Below is a small trained network, with its code and all its weights. Each question gives an input and a target symbol and asks what happens when units are switched off, that is, made to give their printed mean instead of their output.

import numpy as np


def w(rows, s, z=0):
    codes = np.array(rows[::2]) - 128.0
    scale = np.full(codes.shape[1], s)
    scale[-1] = z or s
    return codes * scale


def f(y):
    return y / 2 * (1 + np.tanh(0.7978845608 * (y + 0.044715 * y**3)))


def softmax(a):
    e = np.exp(a - a.max(-1, keepdims=True))
    return e / e.sum(-1, keepdims=True)


def log_softmax(a):
    a = a - a.max(-1, keepdims=True)
    return a - np.log(np.exp(a).sum(-1, keepdims=True))


def net(x, mask):
    ids = ['βγδεζθλξπστφ'.index(c) for c in x.split()]
    T = len(ids)
    res = E[ids] + P[:T]
    r = res
    for j in range(3):
        rows = slice(4 * j, 4 * j + 4)
        q, k, v = (r @ M[0][rows].T for M in (Q, K, V))
        z = softmax(np.where(np.tri(T) > 0, q @ k.T / 4**0.5, -1e9)) @ v
        o = O[0][rows]
        res = res + np.where(mask[j], z, o[:, -1]) @ o[:, :-1]
    y = f(res @ A[0][:, :-1].T + A[0][:, -1])
    res = res + np.where(mask[3:7], y, B[0][:, -1]) @ B[0][:, :-1]
    return log_softmax(res[-1] @ U[:, :-1].T + U[:, -1])


Q, K, V, O, A, B = {}, {}, {}, {}, {}, {}
E = w([
[194,94,84],'β',
[74,106,165],'γ',
[206,113,64],'δ',
[188,42,16],'ε',
[118,22,68],'ζ',
[113,160,254],'θ',
[173,194,221],'λ',
[125,72,112],'ξ',
[178,224,99],'π',
[82,50,110],'σ',
[113,175,198],'τ',
[129,72,106],'φ',
],0.013)
P = w([
[171,115,73],'0',
[113,178,134],'1',
[249,140,205],'2',
[117,163,117],'3',
[217,119,133],'4',
[115,164,114],'5',
[220,124,145],'6',
[118,169,118],'7',
[215,123,152],'8',
[118,166,117],'9',
],0.012)
Q[0] = w([
[151,126,112],'H1',
[134,126,132],'H1',
[103,146,85],'H1',
[129,126,98],'H1',
[154,3,185],'H2',
[99,141,161],'H2',
[104,201,102],'H2',
[140,96,136],'H2',
[98,139,88],'H3',
[105,136,102],'H3',
[169,111,158],'H3',
[12,174,40],'H3',
],0.031)
K[0] = w([
[82,156,74],'H1',
[123,131,115],'H1',
[138,130,174],'H1',
[96,137,135],'H1',
[223,230,46],'H2',
[77,182,144],'H2',
[54,74,185],'H2',
[160,143,105],'H2',
[73,69,141],'H3',
[95,93,143],'H3',
[159,166,86],'H3',
[32,19,254],'H3',
],0.02)
V[0] = w([
[180,192,136],'H1',
[91,71,56],'H1',
[78,2,162],'H1',
[46,131,110],'H1',
[96,6,221],'H2',
[98,83,143],'H2',
[192,157,51],'H2',
[137,141,115],'H2',
[190,134,91],'H3',
[112,106,134],'H3',
[71,60,188],'H3',
[203,233,42],'H3',
],0.0053)
O[0] = w([
[94,220,93,170],'H1',
[151,20,94,123],'H1',
[161,2,200,62],'H1',
[183,78,172,78],'H1',
[147,63,229,58],'H2',
[155,111,167,93],'H2',
[114,101,29,197],'H2',
[125,134,111,140],'H2',
[156,82,186,188],'H3',
[109,122,116,104],'H3',
[49,187,53,39],'H3',
[239,50,226,254],'H3',
],0.007,0.0046)
A[0] = w([
[25,76,142,97],'N1',
[181,45,124,5],'N2',
[53,154,202,47],'N3',
[177,119,248,3],'N4',
],0.011,0.0051)
B[0] = w([
[35,130,151,138],'N1',
[76,149,139,227],'N2',
[118,4,189,151],'N3',
[97,113,103,255],'N4',
],0.024,0.0069)
U = w([
[184,132,160,169],'β',
[68,173,206,62],'γ',
[225,123,146,246],'δ',
[178,60,42,87],'ε',
[107,103,80,85],'ζ',
[158,61,130,68],'θ',
[137,125,151,193],'λ',
[118,144,112,92],'ξ',
[121,248,212,136],'π',
[60,169,122,2],'σ',
[170,156,237,176],'τ',
[130,138,113,112],'φ',
],0.011,0.0066)

Each question gives the input, a string of symbols that net reads in full, and the target symbol t.
The units are the heads (4 rows each of Q, K, V and O) and the neurons (one row each of A and B). Each row of codes is followed by its name. A weight is (code - 128) times the scale printed after its matrix; where a second scale follows, it is the last column's (O, A, B and U).
mask holds one flag per unit, heads first, then neurons. A switched-off unit (its flag False) gives its mean, the last column of its rows in O or B, instead of its output. The means were averaged over made-up inputs and are rounded, as every weight is.
A unit's drop is (log p(t) with every unit on - log p(t) with that unit switched off) / (log p(t) with every unit on - log p(t) with every unit switched off).
The circuit of an input: a set's keep is (log p(t) with only the set's units on - log p(t) with every unit switched off) / (log p(t) with every unit on - log p(t) with every unit switched off). Starting from all 7 units, units are removed one at a time, each time the one whose removal leaves the highest keep (on an exact tie, the one counted first), for as long as the keep stays at least 0.8.
units of the circuit, in order: the units of the circuit, biggest drop first
most important unit: the unit with the biggest drop
k most important neurons: the k neurons with the biggest drops, biggest first
which heads matter: for each layer, one digit per head in row order, 1 if its drop is at least 0.15 and else 0, layers parted by /
drop of u: that unit's drop, to one decimal
input θ π ε π ε, target δ: most important unit => H1
input λ δ ε φ τ ζ τ π λ θ, target θ: which heads matter => 010
input π π θ π ξ, target δ: which heads matter => 111
input π π π θ, target θ: units of the circuit, in order => [N3, N4, H2]
input ε σ β β τ γ, target γ: units of the circuit, in order => [H3, N1, H2, N3]
input ε ε ε τ, target τ: 2 most important neurons => [N4, N3]
input ε π τ σ β π β σ, target σ: which heads matter => 001
input π π γ, target δ: 2 most important neurons => [N2, N1]
input λ ξ ε π τ β, target δ: 3 most important neurons => [N4, N2, N1]
input δ ε γ π θ τ, target τ: which heads matter => 011
input β π π π φ π, target π: units of the circuit, in order => [H1, N4]
input τ π ε π τ, target δ: units of the circuit, in order => [N2, H3, H2]
input τ π δ γ γ, target δ: units of the circuit, in order => [N2, N1, N4]
input λ ξ ξ π σ λ γ π ζ σ, target σ: most important unit => H3
input π τ γ φ γ π π γ λ δ, target δ: which heads matter => 000
input π θ τ, target δ: which heads matter => 111
input φ π β θ π β, target δ: drop of N1 => 0.1
input π ξ ε τ γ θ γ δ, target δ: drop of H2 => 0.1
input ε τ ξ π, target π: drop of H1 => 0.2
